[128 = 0]

[113 128 134 119 131 233 115 159 132 144 117 144 114 129 160 133 124 135
 136 116 127 120 150 121 129 156 130 127 118  98 139 139 135 108 125  75
 130 148 160 114 117 168 109  92  50 127 142 102 124 139 124  56 106 115
 123 108 115 134 127 108 141 134 121  90 131 129 106 126 121 137 161 130
 130 124 130  55 136 124 106  96]
F:Moz
[110 135 115 101 134 235 135 176 133 124 123 123 137 119 158 141 126 130
 148 121 127 128 151 120 127 159 132 130 120  81 116 126 140  99 122  61
 128 144 156 109 117 163 133  80  89 131 146  95 127 143 106  68 104 111
 124 126 110 135 141 106 128 144 110  98 126 124  95 128 104 135 167 126
 116 123 130  45 168 141 122  94]
F:Moz
[125 131 152 148 134 184 134 148 130 135 126 154 152 110 146 156 134 127
 141 107 118  75 136 114 140 123 124 131 128  80 114 120 129  97 143  88
 127 136 150 119 129 165 120  91  37 131 145 109 122 141 106  92 116 118
 107 116 119 128 139  99 142 105 162 124 122 104 118 125 116 130 182 145
 126 100 137  87 165 138 110  96]
F:Moz
[114 112 125 140 132 232 139 167 125 134 122 141 141 123 149 149 142 138
 154 121 123  91 143 107 126 144 127 136 120  57 121 120 135  95 135  75
 126 137 155 115 133 177 118  82  48 117 143  94 128 123 107  68 102 119
 122 113 118 122 129  95 126 128 159  98 119 113 110 129 119 136 171 141
 131 127 142  45 146 130 112  96]
F:Moz
[125 130 135 163 115 192 134 175 125 138 122 154 156 118 138 139 136 122
 147 115 120  99 128 117 141 127 130 140 113  46 121 111 129  94 136  78
 124 142 145 116 134 167 117 104  68 120 127 102 129 138 104  95 117 124
 116 130 126 133 134  90 121 128 163 115 127 110 115 119 121 129 130 137
 140 118 140  96 165 135 121 101]
F:Tob
[126 131 107 117 132 240 126 186 125 132 128  94 140 127 151 143 134 130
 145 114 124 134 139 104 126 153 133 135 123  71 126 115 130  96 127  56
 120 143 146 117 123 157 126  57 129 120 137  96 123 138 117  63 111 122
 124 137 133 132 125 111 120 146 148  93 124 112 104 129 112 134 125 130
 120 122 130  53 136 152 135  94]
F:Tob
[135 138 110  93 129 206 134 167 127 126 118 123 155 104 148 147 121 131
 138 155 134 134 142 122 126 151 133 125 128  94 126 143 132 105 122  74
 132 146 141 109 118 160 143  67 106 139 155 114 128 143 109  95 105 126
 129 125 116 123 131 113 119 142 109 114 129 117 109 124  99 133 127 130
 118 122 128  60 179 168 129 103]
F:Tob
[148 135 154 130 127 139 132 114 121 135 135 140 130 106 119 135 112 127
 131 128 123  95 139 113 133 120 128 111 108 125 103 139 123 150 129 177
 123 125 132 129 130 124 127 134  95 137 140 146 132 128  93 128 153 145
 147 127 147 129 135 120 126 151 187 124 126 120 123 125 167 128 124 120
 129 144 124 143  78 130 134 130]
W:Raru
[120 135  90  73 137 189 144 176 134 120 118 114 147 118 151 133 115 132
 137 124 135 144 148 135 130 158 128 126 128 102 135  77 137 106 120  65
 127 138 137 105 135 151 141  87 131 134 141 106 125 134 120  87 105 115
 128 128 114 130 128 108 119 146  79 121 131 124  89 126  86 132 163 115
 116 124 123  53 178 162 127 112]
F:Tob
[153 134 181 147 130 171 137 144 119 140 136 121 134 101 131 150 114 125
 134 121 115  93 138  96 140 130 130 124 108 103 108 135 124 110 123 157
 132 131 155 127 130 161 120  81  79 127 130 126 126 133  95 104 129 155
 130 122 134 133 139 104 137 160 193 122 126 114 153 124 173 133  89 123
 149 131 119 143  86 146 127 120]
W:Raru
[149 137 164 112 133 192 135 142 120 138 129 120 136  97 144 143  98 126
 131 124 128 114 149 111 159 155 131 115 103 115 120 149 132 155 128 139
 130 125 140 113 123 160 121  75  81 116 157 130 124 134  97  89 123 151
 149 121 127 128 144 120 129 164 155 110 129 115 130 123 160 125  87 113
 130 136 123 100 101 145 124 113]
W:kosat
[143 128 169 191 123 206 138 144 117 137 131 129 148 118 121 152 121 122
 137 121 116  82 132 101 143 132 129 143 107  68 112 143 120 116 127 144
 125 128 145 127 132 166  98  87  61 123 142 128 124 131  97 110 129 142
 125 127 139 129 134 102 132 154 221 126 125 108 157 123 178 120  29 138
 149 136 130 139  88 130 135 112]
W:Raru
[132 134 163 139 128 199 148 139 127 146 129 143 128 114 144 137 110 125
 132 123 116  95 147 101 131 146 133 118 112  68 108 145 129 141 130 139
 132 131 165 113 125 148 113  88  64 132 139 129 127 137  87  78 123 142
 142 125 131 142 135 104 140 164 191 100 122 123 136 123 165 124 135 121
 132 137 125  90  69 126 111 100]
W:kosat
[139 132 115 100 131 195 134 176 131 125 131 125 157 110 146 150 137 129
 139 119 127 115 137 115 131 137 133 113 124  83 132 117 132 100 137  75
 123 139 137 123 125 157 139  71 114 126 141 109 125 132 103  99 116 121
 123 121 116 127 144 106 124 140 139 131 128 109 110 125 107 133 131 146
 116 123 132  77 170 153 123 108]
F:Tob
[110 128 106 112 131 201 136 177 137 131 122 131 148 118 149 140 129 135
 139 115 111 132 138 124 126 127 128 139 128  86 139 120 136  98 133  58
 120 145 150 115 122 161 128  82 102 127 133 102 128 136 117  86 115 113
 116 118 102 126 129 112 124 125 105 107 133 123 101 127  95 135 144 132
 116 117 131  66 178 143 128 102]
F:Tob
[129 147 134  84 134 169 130 151 131 131 125 130 138 111 148 149 123 129
 140 121 134 112 144 123 128 144 130 126 129 116 126 119 131 113 127  87
 133 135 140 121 118 146 140  94  93 131 141 109 126 133 106  95 116 116
 125 122 115 128 131 113 129 122 105 131 136 119 101 127 100 130 185 135
 124 113 125  79 169 143 122 107]
F:Tob
[161 129 167 159 126 124 131 128 123 137 130 148 167  94 122 154 114 118
 140 127 119 110 122 107 145 108 120 126 104  93  98 132 110 132 138 164
 129 125 137 130 130 157 119  87  99 132 142 159 128 128  81 154 139 143
 140 127 134 132 135 112 126 151 200 137 127 105 149 131 165 129  50 126
 148 136 115 165 123 142 126 121]
W:Raru
[150 141 172 146 124 201 134 140 121 141 135 103 142  94 128 145 103 128
 133 122 120 112 137 102 137 144 138 129  97 112 117 154 128 143 122 148
 128 124 135 127 122 166 127  74  98 141 167 139 128 133 108 104 121 155
 138 131 141 138 139 114 127 178 180 120 121 118 157 128 176 134   4 124
 150 140 123 132  91 148 142 122]
W:Raru
[121 129 112  98 137 198 143 174 115 127 122 126 140 117 151 150 129 131
 135 119 132 114 141 117 129 149 133 131 125  87 106 121 148 101 137  69
 123 139 152 109 127 159 132  86  93 132 142 101 128 123  90  81 107 111
 125 120 119 126 131 104 126 135 127 116 123 115  98 133 105 127 183 134
 117 117 135  51 161 144 121 117]
F:Moz
